What each symbol does to the items:
from | zi bo li te pu ze
s501 | s568 s254 - s638 s732 s27
s72 | - s607 s105 s358 s499 -
s174 | - s586 s131 s370 s801 s521
s370 | - s174 s427 s649 s808 s907
s521 | - s718 s602 s907 s174 s829
s568 | s586 s279 s501 s131 s280 s8
s602 | s521 s8 s880 s505 s131 s201
s683 | s319 s4 s639 s91 s820 s470
s183 | s465 s424 - s715 s306 s640
s165 | s218 s816 - s27 s254 s785
s574 | s470 s553 - s810 s639 -
s992 | s87 s445 - s195 - s984
s91 | s656 s683 s168 s752 s38 s299
s624 | s231 s297 s785 s111 s218 -
s465 | s328 s780 s183 s820 s547 s4
s8 | s718 s218 s27 s602 s568 s111
s576 | - s864 s385 s902 - s634
s864 | - s267 s87 s576 - s989
s890 | s752 s168 - s640 s424 s734
s739 | - s358 s299 s607 s656 -
s581 | s801 s280 s293 s621 - s131
s328 | - s634 s465 s763 s902 s499
s87 | s864 s830 s992 s385 - s38
s376 | s25 s621 s413 s280 - s279
s715 | s820 s183 - s984 s445 s639
s656 | - s319 s91 s128 s989 s739
s470 | s358 s105 s574 s299 s683 -
s235 | - s25 s280 s801 - s586
s499 | - s128 s4 s319 s328 s72
s128 | - s656 s752 s499 s634 s607
s254 | s279 s337 - s501 s413 s165
s989 | - s763 s38 s634 s864 s656
s466 | s607 s299 s734 s105 s752 -
s722 | - s829 s297 s231 s907 -
s752 | s128 s91 s890 s4 s780 s466
s586 | - s649 s568 s174 s235 s718
s820 | s763 s465 s715 s38 s830 s683
s718 | - s527 s8 s521 s586 s455
s319 | - s499 s683 s656 s763 s358
s780 | s634 s38 s424 s465 s385 s752
s267 | - s902 s830 s864 - s763
s810 | s299 s574 - s734 s168 -
s643 | s297 s790 - s785 s816 -
s455 | - s231 s111 s829 s718 -
s413 | s376 s717 - s732 - s254
s732 | s280 s413 - s293 - s501
s337 | s427 s638 - s254 s717 s816
s131 | s174 s568 s638 s427 s581 s602
s902 | - s576 s547 s267 - s328
s649 | - s370 s279 s586 s25 s527
s201 | s829 s111 s790 s297 s602 -
s808 | - s801 s621 s25 - s370
s38 | s989 s820 s984 s780 s87 s91
s527 | - s907 s218 s718 s649 s231
s105 | s72 s466 s553 s470 s4 -
s829 | - s455 s201 s722 s521 -
s907 | - s521 s505 s527 s370 s722
s639 | s683 s640 - s168 s715 s574
s299 | s739 s470 s810 s466 s91 -
s279 | s649 s427 s254 s568 s376 s218
s816 | s505 s880 - s165 s337 s643
s4 | s499 s752 s640 s683 s465 s105
s385 | s576 s87 s195 s547 - s780
s297 | s722 s201 s643 s624 s505 -
s634 | - s989 s780 s328 s576 s128
s424 | s780 s984 - s183 s195 s890
s168 | s91 s639 - s890 s984 s810
s717 | s621 s293 - s413 - s337
s427 | s370 s131 s337 s279 s621 s505
s801 | - s235 s581 s808 - s174
s306 | s547 s195 - s445 - s183
s880 | s602 s27 - s816 s638 s790
s638 | s131 s501 - s337 s293 s880
s830 | s267 s547 s445 s87 - s820
s218 | s527 s505 s165 s8 s279 s624
s785 | s624 s643 - s29 s165 -
s293 | s581 s732 - s717 - s638
s25 | - s808 s376 s235 - s649
s734 | s466 s810 - s553 s890 -
s607 | - s739 s466 s72 s128 -
s27 | s8 s165 - s880 s501 s29
s195 | s385 s992 - s306 - s424
s231 | - s722 s624 s455 s527 -
s763 | - s328 s820 s989 s267 s319
s640 | s4 s890 - s639 s183 s553
s547 | s902 s385 s306 s830 - s465
s358 | - s72 s470 s739 s319 -
s984 | s38 s715 - s424 s992 s168
s621 | s808 s581 s717 s376 - s427
s505 | s907 s602 s816 s218 s427 s297
s553 | s105 s734 - s574 s640 -
s29 | s111 s785 - s790 s27 -
s790 | s201 s29 - s643 s880 -
s280 | s235 s376 s732 s581 - s568
s111 | s455 s624 s29 s201 s8 -
s445 | s830 s306 - s992 - s715

The rows follow the links: the fewer symbols apart two items are, the more alike their rows tend to be.

Some items and rows for them; each showing differs a little:
s105: -717  -343   -57  -612  -457  -147   +23  -361  -400  -853  +100  -349  +313    -9  -331  +689  +365   -83   -86  +310  +385  +117  -191  +306  -466  -337  -334  -128   -76   -59  -328  +405  +264   -29  +655   +85  -182   +43  +312  -356  -427  +147
s174: +987  +216  +226  +125  +581   -35   -90   -56  +348  +374  -353   +86  -513   +22  -318  -625   -88   -88  +242   -57  -468  +237  +255  -298  +277  +937  +264   -28  -556   +44  -256   +67  -478  +107  -150  -345  +283   +60  -285  +659  +529  -228
s195:    -6   +116   -596   +768   -395   +388   -434   +258   -160   +322   +479   +224   +298    +65  +1318    +25    -64   +315   -350    -99    +96   -557   -305    +48   +289   -300   -110    -57   +540    +10   +206   -481   +225   +287   -467   +456    +69   -228   +103   -272   -104   -127
s499: +169  -245  -189  -382  -528  +309  -307  -515  -555  -647   -57  -417  -356  +155  -660  +589  +233  -302   -77   +58  +136   -26  +117  +341  -363  +483  -543  -386   -47   -49  -710  +910  +294  +138  +502  -103   +97  +287   +59   -84  -216  -201
s649: +683  -117  -122   +33  +372  +199  +225   +83  -213  +495   -93  -503  -906  -130  -616    +4  -207  -489   +41  -213  -230  -508    +2  -118  -427  +973  -152  +252  +307   -29  -314   +93  +128    +9   +23  -959  +174  +169  -441  +425  -197  -598
s639:  -835   +247   +384   -202   -543   +122   +307   -154   -290   -379   +247    -10   +562   +266   -215   +280    -77   +247     +1    -60   +234   +144    -12    +91    -85  -1325   +181    -53   +297    +95   +343   +229   +374   -126    -16   +445   +144    -24   +321   -761    +83   +649
s810: -689   -76  +305  -296  -270  -369   -92  -185  +205  -505   +51  +333  +763   +25  +246  +146  +421  +369   -27  +206  +350  +503   -93  +201  +130  -967  +102  -327  -285   -51  +270   +52  -225   -19  +175  +701  -134  -217  +592  -386  +260  +510
s413: -329  +119  -277  +546  +313   +75  +269  +603  -175  +723  +267   -30   -62  -115  +426  +212  -388   -28   -40  -216   +16  -741  -275  -176  -151  -140   -68  +444  +876   +56  +498  -733  +380   -91  -513  -413  -100   -86  -447  -234  -334   -78
s470: -607  -153  +343  -635  -390  -111   +70  -610  -272  -800  -343  -193  +322  +191  -667  +250  +168   +85    -4  +205  +165  +639   +35  +251  -166  -676  -105  -270  -119  +118   -39  +518    -5   +20  +414  +493  -105  +132  +165  -312   +97  +559
s992:  -19  +521  -367  +440  -383  +467  -355  +131  -142  +306  +149  +236  +457  +235  +860  -300  -248  +369  -174   -91  -189   -17   +17   -73  +553  -530  +205  -315  +393  +230  +406  -423  +128  +239  -633  +754  +158  -318   -29  -392  +269  +253
s4: -682  -129  -180  -172  -672  +212     0  -245  -621  -667  +360  -326   -25   +91  -346  +809  +153  -192  -103   -34  +259  -139   -56  +395  -335  -319  -509  -339  +304   -73  -368  +532  +454   +35  +347   +45    -2  +216  +279  -635  -510   -94
s790: -618  -268  +550  -302  +568  -808  +336   +98  +607   -22    +2  +448  +518  -465  +106  -107  +499  +260   +81  +187  +385  +327  -176   -95   -66  -541  +445  +227  -509  -175  +476  -428  -332  -267  +184   +38  -255   -73  +145   +36  +107  +529
s297:  -169   -717   +184   -132   +670  -1006    +91    +24   +703   -171   +244   +238    +23   -475   +187   +307   +437    -58    -68   +305   +399     -3   -184    +52   -275   +384    -16   +359   -662   -368   -270   -251   -412   -213   +490   -459   -358    +74   +107   +516   -181   -312
s683: -371  +272  +278  -477  -687  +159  +229  -336  -440  -674  -206  -290  +359  +243  -870    -6    +5   -87   +50   +85   -41  +487  +197  +115   -40  -846   +87  -311   +28  +157   -61  +635  +243   +89  +151  +535  +149   +34  +212  -583   +81  +609
s466: -329  -554  -194  -368  -338  -346  -428  -372  +165  -773  +338  +117  +415  -116  +376  +454  +581  +137  -230  +374  +569  +293  -140  +390   -74  -105  -282  -450  -597  -265  -440   +93  -271  +164  +704  +426  -268   +94  +475  +100  -314  -152
s890: -586  -168  -282  +370  -393   -51  -207  +155  +121  -265  +926  +243  +632   -95  +940  +570  +444  +309  -255  +160  +578  -158   -74  +407  +279  -483   -81  -258   -90  -320   +99  -218   +66  +166   -35  +432  -182  -323  +559  -476  -271    +8
s984: -215  +416   -45  +308  -514  +268  -224   +37  +196    -4  +409  +343  +645  +184  +826  -119    -3  +486   -32   -81  +159  +201  +124  +204  +597  -815  +270  -249   +81  +183  +509  -198   -45  +178  -489  +910  +171  -304  +481  -502  +290  +477
s235: +535  +417   +97   +74  +280  +377  +143   -10  -196  +444  -723  -208  -774  +183  -619  -505  -656  -215  +219  -148  -683   -34  +109  -341   -42  +523  +111  +183  +363  +293  +115  +106   -65    -1  -218  -405  +204   +70  -663  +377  +271  -116
s445: -487  +562  -149  +306  -608  +507   +85  +172  -380   +99  -102   -64  +376  +402  +279     0  -472  +144    +1  -185  -254   -76  -232   -66  +152  -923  +315  -187  +832  +353  +480  -157  +482   -28  -403  +491  +112  -157   +22  -662   -24  +531
s816: -385  -368  +134  +365  +616  -612  +237  +484  +646  +218  +796  +401  +286  -575  +682  +270  +320  +186  -137    -9  +509  -447  -270   +89   +56   -81  +269  +434  -177  -317  +361  -810   -25  -203  -149  -266  -418  -249  +153   +21  -319  -382
s87: +481  +502  -348  +323  -489  +662  -702   -92  -207  +236  -339  +238   +78  +427  +781  -622  -397  +185  -236   +31  -403  +151  +151  -151  +564   -81   +27  -470  +189  +246   +70   +12   -71  +207  -417  +621  +398   -62   -82   +51  +473  +102
s829: +452  -303  +363  -476  +471  -609  +111  -235  +477  -193  -442  +271   -89  -230  -547  -302  +223  -142  +123  +113   +95  +521  +252  -178   -94  +479   +46   -83  -932   -88  -295  +233  -521   -94  +496  -203   +17  +197   +99  +585  +415   -11
s801: +991  +223  -169  +360  +458  +289  -270  +100  +159  +517  -517  +125  -517   +11    -6  -847  -263    -8   +35   -58  -522   -28  +222  -349  +251  +822  +206    +5  -192  +106   -91   -38  -382  +104  -293  -184  +226  +163  -472  +754  +538  -138
s568:  +66  +489  +540   -42  +495   +24  +837  +408   -22  +590  -318   -71  -329  +227  -975  -383  -470  -200  +355  -311  -504   -60  +104  -422  -187  -183  +392  +382  +471  +256  +446  -127  +250  -208  -357  -378  +154   +48  -488   +22  +164  +444
s785: -988  -486  +314  -264  +389  -681  +583  +247  +108   -57  +344    -2  +238  -339  -232  +594  +254  -120  +137  +135  +500  -334  -369   +99  -530  -445    +0  +548  +129  -157  +375  -438  +184  -246  +124  -294  -431   -29  +135  -228  -551  +107
s739: +192  -222  +183  -620  -331  -138  -349  -580   +37  -619  -385    -5   +58  +107  -351  -143  +360   +23   +34  +415   -30  +713  +227  +167  +147    -3  -150  -502  -778   -16  -491  +642  -518   +87  +608  +477   +52  +193  +382  +431  +280  +208

Each walk starts at a row. The symbols on each line, taken left to right, move it on to the next item.
Answer with the item's row; about right is enough.
+141  -564  -326  -182  -322  -153  -620  -572   +11  -678   -98   +46   -14   -19   +95  +235  +478   -97  -165  +293  +265  +246   +59  +411  -110  +500  -475  -427  -651  -299  -726  +620  -396  +298  +618  +138  -120  +201  +389  +259   -53  -254
li zi pu: +573  -234  -326   -73  -435  +138  -713  -490    -4  -431  +148  -130  -176   +57   +67  +138  +433   -52  -189  +134  +105  +203  +187  +370  +163  +808  -471  -474  -565  -150  -821  +480  -254  +276  +391   +89   +89  +206  +295  +284   +67  -515
bo li: +110  +168  +181  -276  -608   +99  -385  -356  +293  -577   +24  +311  +610  +230   +86  -282  +306  +362  -170  +162   +36  +682  +293  +259  +512  -490  +115  -628  -646   +29  -173  +483  -375   +77  +250  +796  +170   -19  +584  -101  +484  +269
 -91  +271  +256  +331  +594  -262  +325  +696  +472  +582  +448  +450  +210  -183  +581  -316   -64  +263  +108  -118    +1   -53   +69  -299  +294  -354  +585  +296   -82  +108  +649  -749  -118  -188  -579   +69   +65  -276  -128   +25  +299  +256
pu ze pu te:   +28    +98   -318   +726   +468    -26    +19   +578   +212   +781   +375   +342    +82   -294  +1079    -97   -149   +194   -151   -190   +102   -600   -258   -114   +253   +146   +311   +420   +380    -37   +326   -936    +88    +10   -643   -153   -155   -158   -221   +108   -257   -272
te te zi bo: +115   +85  -457  +543  +416  +189  +296  +426  -230  +822  -107  -195  -554  -112   +90   +29  -496  -196   +93  -232  -223  -715  -232  -288  -203  +386    +5  +452  +748   +89  +118  -381  +352   +26  -393  -583   +44   +27  -498   +44  -248  -333
+601   +47    -1  -362  -432  +126  -560  -657   -74  -655  -214    -3   -25  +164  -131  -384  +223   +66   -29   +87  -149  +771  +407   +57  +244  +255   -58  -604  -743   -13  -537  +781  -490  +232  +422  +422  +296  +181  +227  +237  +485   -54
ze bo: -163  -133  +209  -733  -449   -47    -3  -597  -287  -828  -591  -285   -32  +258  -898  +191  +151  -111   +39  +345   -28  +593   +97   +43  -247  -203  -248  -303  -259    +3  -441  +900  -144   -29  +659  +267   +27  +225   +96   -85  +114  +371
bo li te te: -192  -152  +180  -573  -337  -315  -352  -474  +237  -806  -192  +266  +554   -20   -43   -11  +394  +206  -116  +372  +224  +768   +67  +134   +19  -378   -33  -451  -673   -70  -110  +414  -494   -47  +515  +778   +43   +52  +505   +20  +296  +355
-280  +517   +66  +406  +220  +161  +480  +509   -65  +812  -174   +28   +20   +96   +85  -262  -429   +47  +140  -250  -235  -257    +5  -451    -9  -498  +365  +421  +755  +322  +881  -602  +361  -185  -606  -148   +18  -255  -493  -203   +15  +379
te zi zi li: +679  +434   -45  +548  +528  +151  -118  +268  +260  +809  -334  +237  -250   +71  +479  -736  -453   +29  +226   -48  -442   +29   +50  -463  +440  +469  +314  +169   +46  +181  +257  -502  -386   +67  -607   -86   +29  -142  -399  +413  +520   -67
zi te li zi:  +941    -58   -485   +478   +511   +154   -242   +265    +84   +636   -174    +11   -696   -163   +468   -507   -142   -162   -140   -114   -323   -337    -39   -240   +155  +1184    -67    +90    -74   +107   -129   -177   -264    +62   -191   -495    +50    +54   -327   +732   +114   -688
-924  -174  +581  -454  +319  -653  +715  +120  +180  -107   -48   +73  +367  -175  -482  +115  +137   +42  +252   +99  +278  +149  -195  -161  -347  -833  +386  +282   -22   +32  +458  -268    -8  -407  +213   -88  -286   -42   +49  -331   -81  +582
te zi zi te: +467  -677   +34  -241  +477  -590  -156  -144  +492  -137  -119  +169  -294  -295  -214   +16  +455  -178   +74  +224  +231  +141   -78   -37  -234  +828  -200   -21  -777  -402  -487  +136  -624   -29  +671  -469  -210  +206    +1  +739   -46  -360
pu ze pu bo: +745   -43  +417  -334  +560  -229   +42   -25  +478   +52  -338  +127  -318   -53  -460  -539   +92  -112  +215   +72  -199  +505  +255  -189  +114  +698  +214   +13  -847  -154  -334  +356  -627   -52  +154  -279  +117  +110   -55  +758  +561  -104
-649  -623  +143  +154  +541  -871  +211  +225  +546   +29  +436  +363  +415  -547  +454  +402  +487  +108   -64  +153  +588  -278  -325   +96  -116  -109   +53  +360  -381  -296  +275  -473  -172  -136  +272  -175  -376  -141  +101   +69  -291  -113
te te bo pu: -777  -220  +224  +156  +420  -501  +726  +440  +117  +239  +578   -48   +97  -331   -96  +530   +82  -127   +71  -125  +441  -517  -252   -46  -370  -442   +21  +629  +380  -255  +504  -523  +427  -322  -213  -443  -314  -173   -22  -395  -585  +102
zi te ze:  -515   -130   +692   -734   +342   -722   +679   -113   +151   -220   -439    -37    +34   -143  -1009    +50   +149   -141   +244   +191   +109   +407    -44   -179   -411   -476   +190   +312   -275     +5   +213   +286   -117   -326   +447   -227   -179    +30   -102    +57    -52   +533
 +296    +48   +562   -515   +383   -200   +465   -229   +158    +22   -624   -185   -594   +102  -1206   -348   -187   -316   +375     -2   -332   +412   +170   -102   -309   +377    +62   +185   -309    +53   -207   +501   -138   -165   +280   -477    +92   +177   -345   +458   +240   +178
te pu bo:  +602   +280   +432   -217   +382   +193   +448    -66    -41   +293   -658   -274   -733   +228  -1063   -442   -374   -296   +242   -137   -504    +39   +164   -249   -124   +481   +154   +129    -22   +133    -94   +342   -131   -183   -113   -473   +270   +127   -512   +465   +208    +84
pu te ze li: +785  +392  +354  +226  +598   -61  +191  +352  +749  +561   -48  +320   -44   -54  +162  -793  -107  +122  +216   -86  -259  +154  +263  -348  +376  +298  +533  +213  -397   -18  +289  -350  -495   -26  -424  -182  +207  -198  -128  +635  +518  -118
-968   +22   -19   -44  -520   +65  +144   -64  -282  -374  +607  -226  +383   -40  +208  +761  +148   +59   -42   -59  +459  -304  -244  +316  -191  -789   -80   -44  +499   -14  +197   -75  +464  -150   +68  +170  -130   -96  +307  -826  -496  +145
bo ze bo pu: -441  +154  +150   +34  -339   -25  -101   -52  +235  -413  +349  +423  +815   +46  +428   +27  +196  +367  -188   -40  +274  +399   +83   +94  +420  -968  +267  -365  -285  +108  +296   -56   -90  +123  -140  +808   -74  -113  +464  -484  +332  +552
pu bo:  -636   +552    +89   +114   -559   +336   +169     -6   -471   -101   +118    -86   +469   +302    +39    -49   -190   +212   +153   -126   -101   +110     +7    +74    +56  -1175   +143    -58   +550   +181   +543    +55   +557    -28   -261   +531   +260   -135    +69   -772     -8   +697
